Below is a small trained network, with its code and all its weights. Each question gives an input and a target symbol and asks what happens when units are switched off, that is, made to give their printed mean instead of their output.

import numpy as np


def w(rows, s, z=0):
    codes = np.array(rows[::2]) - 128.0
    scale = np.full(codes.shape[1], s)
    scale[-1] = z or s
    return codes * scale


def norm(h):
    return h / np.sqrt((h * h).mean(-1, keepdims=True) + 1e-5)


def f(y):
    return np.maximum(y, 0)


def softmax(a):
    e = np.exp(a - a.max(-1, keepdims=True))
    return e / e.sum(-1, keepdims=True)


def log_softmax(a):
    a = a - a.max(-1, keepdims=True)
    return a - np.log(np.exp(a).sum(-1, keepdims=True))


def net(x, mask):
    ids = ['γζηθλξπτψω'.index(c) for c in x.split()]
    T = len(ids)
    res = E[ids] + P[:T]
    u = 0
    for l in range(2):
        q, k, v = (norm(res) @ M[l].T for M in (Q, K, V))
        z = softmax(np.where(np.tri(T) > 0, q @ k.T / 2**0.5, -1e9)) @ v
        res = res + np.where(mask[u], z, O[l][:, -1]) @ O[l][:, :-1]
        u += 1
        y = f(norm(res) @ A[l][:, :-1].T + A[l][:, -1])
        res = res + np.where(mask[u : u + 16], y, B[l][:, -1]) @ B[l][:, :-1]
        u += 16
    return log_softmax(norm(res)[-1] @ U[:, :-1].T + U[:, -1])


Q, K, V, O, A, B = {}, {}, {}, {}, {}, {}
E = w([
[132,128,153,112,112,60],'γ',
[131,146,114,168,83,158],'ζ',
[82,146,131,110,108,134],'η',
[132,118,158,110,117,59],'θ',
[141,170,174,104,106,104],'λ',
[253,115,105,71,120,123],'ξ',
[85,73,138,74,136,110],'π',
[112,87,152,150,121,87],'τ',
[134,120,124,139,161,88],'ψ',
[176,120,184,148,117,110],'ω',
],0.026)
P = w([
[202,65,2,48,105,93],'0',
[154,131,114,5,151,165],'1',
[113,131,109,28,176,181],'2',
[89,128,110,88,159,158],'3',
[62,139,112,122,159,166],'4',
[18,150,118,154,172,185],'5',
[24,158,121,191,160,180],'6',
[18,179,139,237,149,168],'7',
],0.0062)
Q[0] = w([
[42,246,182,183,126,30],'0.h1',
[107,188,120,77,127,90],'0.h1',
],0.011)
K[0] = w([
[53,181,228,234,175,122],'0.h1',
[131,124,151,253,210,91],'0.h1',
],0.0074)
V[0] = w([
[216,70,231,220,221,156],'0.h1',
[150,206,255,242,109,127],'0.h1',
],0.0044)
O[0] = w([
[11,210,89,131,254,82,122],'0.h1',
[171,82,153,23,105,42,251],'0.h1',
],0.008,0.0013)
A[0] = w([
[183,183,117,174,112,111,139],'0.n1',
[117,155,126,174,149,99,172],'0.n2',
[139,39,175,150,158,75,140],'0.n3',
[130,135,56,95,105,83,110],'0.n4',
[176,213,126,125,121,104,90],'0.n5',
[115,140,137,172,79,89,116],'0.n6',
[249,119,160,96,137,66,89],'0.n7',
[86,119,113,68,178,87,109],'0.n8',
[95,203,130,135,160,110,48],'0.n9',
[124,126,146,199,128,138,251],'0.n10',
[99,113,147,151,107,73,113],'0.n11',
[144,83,131,162,160,115,81],'0.n12',
[89,139,36,130,70,131,207],'0.n13',
[133,170,133,128,190,100,76],'0.n14',
[88,134,142,48,124,161,159],'0.n15',
[98,150,113,112,191,197,15],'0.n16',
],0.011,0.003)
B[0] = w([
[4,114,123,70,146,150,158],'0.n1',
[97,173,71,87,58,183,153],'0.n2',
[139,227,158,134,95,196,196],'0.n3',
[126,205,128,39,200,133,153],'0.n4',
[132,131,148,128,160,187,173],'0.n5',
[150,40,185,136,188,131,158],'0.n6',
[97,109,74,142,113,135,244],'0.n7',
[134,175,88,78,111,142,182],'0.n8',
[141,130,27,131,74,111,154],'0.n9',
[79,223,172,253,137,196,156],'0.n10',
[137,92,194,193,111,161,171],'0.n11',
[206,226,132,162,71,80,142],'0.n12',
[240,162,247,91,133,33,153],'0.n13',
[71,148,102,140,90,87,158],'0.n14',
[141,87,90,154,143,73,175],'0.n15',
[117,178,192,137,52,117,134],'0.n16',
],0.0054,0.011)
Q[1] = w([
[242,2,144,174,112,59],'1.h1',
[136,193,161,110,46,105],'1.h1',
],0.0067)
K[1] = w([
[172,63,199,2,215,142],'1.h1',
[20,39,87,151,216,196],'1.h1',
],0.0053)
V[1] = w([
[68,81,199,86,201,173],'1.h1',
[167,132,22,43,170,253],'1.h1',
],0.0065)
O[1] = w([
[149,173,140,1,60,182,5],'1.h1',
[79,145,196,120,141,151,140],'1.h1',
],0.012,0.0031)
A[1] = w([
[63,77,138,137,149,92,141],'1.n1',
[66,114,159,70,198,131,110],'1.n2',
[95,119,75,154,40,94,130],'1.n3',
[214,70,83,102,156,173,63],'1.n4',
[101,181,161,166,106,78,108],'1.n5',
[146,54,138,62,196,121,104],'1.n6',
[38,110,124,197,119,125,135],'1.n7',
[193,97,172,215,100,124,112],'1.n8',
[254,58,195,112,135,45,45],'1.n9',
[80,164,184,186,133,149,49],'1.n10',
[133,165,166,191,73,113,104],'1.n11',
[147,117,10,179,188,162,105],'1.n12',
[129,47,117,172,113,140,138],'1.n13',
[84,145,112,127,124,223,254],'1.n14',
[145,69,122,188,217,87,45],'1.n15',
[187,31,49,106,133,133,82],'1.n16',
],0.0095,0.0039)
B[1] = w([
[150,143,97,36,86,154,175],'1.n1',
[82,134,98,137,190,180,175],'1.n2',
[175,151,176,133,182,184,187],'1.n3',
[178,200,134,204,104,93,161],'1.n4',
[154,92,102,127,131,158,255],'1.n5',
[152,138,93,133,76,168,167],'1.n6',
[128,120,136,124,99,84,206],'1.n7',
[93,157,104,51,192,90,229],'1.n8',
[108,86,116,154,50,142,213],'1.n9',
[134,149,119,199,125,182,214],'1.n10',
[108,113,102,103,143,187,243],'1.n11',
[136,74,163,1,92,216,173],'1.n12',
[131,77,157,73,199,69,151],'1.n13',
[146,137,179,167,96,3,193],'1.n14',
[81,142,93,168,95,171,149],'1.n15',
[125,203,174,194,219,124,162],'1.n16',
],0.0094,0.0062)
U = w([
[172,80,188,128,183,94,151],'γ',
[103,166,24,168,125,192,3],'ζ',
[106,220,107,109,184,32,194],'η',
[137,64,111,141,200,113,212],'θ',
[171,110,84,141,175,130,114],'λ',
[251,173,119,123,157,130,156],'ξ',
[68,137,201,96,184,180,30],'π',
[121,107,108,188,160,36,223],'τ',
[142,103,139,139,49,115,220],'ψ',
[106,192,192,120,101,59,115],'ω',
],0.013,0.0041)

Each question gives the input, a string of symbols that net reads in full, and the target symbol t.
The units are the heads (2 rows each of Q, K, V and O) and the neurons (one row each of A and B). Each row of codes is followed by its name. A weight is (code - 128) times the scale printed after its matrix; where a second scale follows, it is the last column's (O, A, B and U).
mask holds one flag per unit, layer by layer, with each layer's heads first. A switched-off unit (its flag False) gives its mean, the last column of its rows in O or B, instead of its output. The means were averaged over made-up inputs and are rounded, as every weight is.
A unit's drop is (log p(t) with every unit on - log p(t) with that unit switched off) / (log p(t) with every unit on - log p(t) with every unit switched off).
The circuit of an input: a set's keep is (log p(t) with only the set's units on - log p(t) with every unit switched off) / (log p(t) with every unit on - log p(t) with every unit switched off). Starting from the 12 units with the biggest drops (on a tie, the unit counted first), units are removed one at a time, each time the one whose removal leaves the highest keep (on an exact tie, the one counted first), for as long as the keep stays at least 0.8.
circuit, biggest first: the units of the circuit, biggest drop first
unit that matters most: the unit with the biggest drop
top k neurons: the k neurons with the biggest drops, biggest first
k most important neurons of layer l: the k neurons of layer l with the biggest drops, biggest first
input ω ψ λ τ θ, target ξ: 4 most important neurons of layer 0 -> 0.n11, 0.n10, 0.n1, 0.n5
input λ η λ ψ τ γ η, target ξ: unit that matters most -> 1.n3
input λ γ θ ζ ξ τ λ λ, target ξ: 2 most important neurons of layer 0 -> 0.n13, 0.n9
input ω ξ ζ λ λ ζ τ, target π: 2 most important neurons of layer 1 -> 1.n11, 1.n8
input ω γ ζ ω ω τ, target ζ: top 3 neurons -> 0.n3, 0.n7, 0.n12
input ζ λ θ, target ψ: circuit, biggest first -> 1.n9, 0.h1
input ω γ τ, target ζ: circuit, biggest first -> 0.n3, 1.h1
input λ γ λ ξ η λ γ, target ψ: circuit, biggest first -> 0.h1, 1.n9
input θ λ λ θ γ, target ψ: circuit, biggest first -> 1.n9, 0.h1
input γ λ ζ θ, target ψ: 2 most important neurons of layer 0 -> 0.n10, 0.n9
input γ ψ ω λ λ τ ψ, target ζ: top 3 neurons -> 1.n12, 1.n8, 0.n12
input γ η η, target γ: top 3 neurons -> 0.n15, 1.n13, 0.n3
input θ ζ γ, target θ: 2 most important neurons of layer 0 -> 0.n7, 0.n13
input λ τ λ, target ξ: top 3 neurons -> 0.n4, 1.n8, 1.n3
input ζ γ λ ξ λ ξ θ, target π: most important neuron of layer 1 -> 1.n2
input ζ θ ψ λ θ λ ψ γ, target ζ: circuit, biggest first -> 1.n14, 1.n5
input ζ λ ω, target π: top 2 neurons -> 1.n8, 1.n11
input γ λ ζ, target η: 4 most important neurons of layer 1 -> 1.n8, 1.n14, 1.n12, 1.n9
input λ λ ω ω ω ζ ω, target ζ: 2 most important neurons of layer 0 -> 0.n3, 0.n15
input ψ τ γ ξ ξ ψ λ θ, target ζ: top 2 neurons -> 1.n10, 1.n5
input γ λ ω, target η: top neuron -> 1.n8
input η γ τ π θ, target ξ: top 2 neurons -> 0.n13, 1.n3
